Here is a tiny trained network, its code and every weight. The questions are about switching its units off for an input and a class, where a switched-off unit gives its printed mean instead of its output.

import numpy as np


def w(rows, s, z=0):
    codes = np.array(rows[::2]) - 128.0
    scale = np.full(codes.shape[1], s)
    scale[-1] = z or s
    return codes * scale


def f(y):
    return y / 2 * (1 + np.tanh(0.7978845608 * (y + 0.044715 * y**3)))


def log_softmax(a):
    a = a - a.max(-1, keepdims=True)
    return a - np.log(np.exp(a).sum(-1, keepdims=True))


def net(x, mask):
    res = np.array(x, float).reshape(1, 5) / 4 @ E
    y = f(res @ A[0][:, :-1].T + A[0][:, -1])
    res = res + np.where(mask, y, B[0][:, -1]) @ B[0][:, :-1]
    return log_softmax(res[-1] @ U[:, :-1].T + U[:, -1])


A, B = {}, {}
E = w([
[98,126,94,116,155,197,18,122,71,118,179,58],'x0',
[93,157,110,43,72,255,131,234,83,147,127,153],'x1',
[136,71,183,34,145,67,72,199,82,149,210,166],'x2',
[228,24,26,88,159,69,133,46,122,63,127,205],'x3',
[114,243,85,183,113,179,144,131,65,100,50,129],'x4',
],0.0087)
A[0] = w([
[85,124,189,101,140,222,120,215,113,209,194,161,253],'N1',
[95,142,169,155,193,116,39,127,58,124,164,105,147],'N2',
[170,123,7,184,196,215,66,78,131,72,99,159,240],'N3',
[171,81,116,56,94,77,104,182,70,44,175,157,185],'N4',
[113,151,218,254,166,29,151,115,236,119,159,110,28],'N5',
[165,135,157,173,98,90,202,130,210,155,76,159,153],'N6',
],0.0083,0.0039)
B[0] = w([
[94,121,89,127,2,127,29,123,129,58,129,86,247],'N1',
[211,72,196,97,83,53,99,108,186,202,118,45,182],'N2',
[74,116,136,133,73,108,60,141,131,182,167,64,251],'N3',
[151,83,149,103,172,47,173,87,136,189,102,74,248],'N4',
[241,50,112,154,136,101,127,73,226,210,182,173,230],'N5',
[220,69,167,155,163,131,167,129,167,135,149,150,217],'N6',
],0.0098,0.012)
U = w([
[136,206,147,188,79,186,237,147,150,156,14,134,2],'0',
[54,187,161,147,68,191,57,168,134,163,156,79,153],'1',
[203,2,141,126,162,74,117,100,206,151,182,177,209],'2',
],0.0094,0.0048)

Each question gives the input, the list of numbers given to net, and the class t.
The units are the neurons (one row each of A and B). Each row of codes is followed by its name. A weight is (code - 128) times the scale printed after its matrix; where a second scale follows, it is the last column's (A, B and U).
mask holds one flag per neuron, in row order. A switched-off neuron (its flag False) gives its mean, the last column of its row in B, instead of its output. The means were averaged over made-up inputs and are rounded, as every weight is.
A unit's drop is (log p(t) with every unit on - log p(t) with that unit switched off) / (log p(t) with every unit on - log p(t) with every unit switched off).
The circuit of an input: a set's keep is (log p(t) with only the set's units on - log p(t) with every unit switched off) / (log p(t) with every unit on - log p(t) with every unit switched off). Starting from all 6 units, units are removed one at a time, each time the one whose removal leaves the highest keep (on an exact tie, the one counted first), for as long as the keep stays at least 0.8.
units of the circuit, in order: the units of the circuit, biggest drop first
most important unit: the unit with the biggest drop
top k neurons: the k neurons with the biggest drops, biggest first
drop of u: that unit's drop, to one decimal
input [-3,8,-7,2,1], class 1: most important unit -> N3
input [-6,8,-3,-1,-5], class 1: top 2 neurons -> (N5; N1)
input [-2,1,1,0,2], class 0: units of the circuit, in order -> (N5; N3; N2)
input [8,-4,-7,5,-3], class 1: top 2 neurons -> (N3; N5)
input [2,-6,-5,-5,8], class 2: top 2 neurons -> (N5; N1)
input [7,7,2,7,5], class 1: top 2 neurons -> (N3; N5)
input [8,2,0,6,6], class 1: top 2 neurons -> (N3; N5)
input [-3,-3,-2,-8,6], class 2: drop of N5 -> 1.1
input [6,5,-4,-1,-8], class 1: drop of N6 -> 0.0
input [5,0,-3,0,-4], class 1: drop of N6 -> 0.1
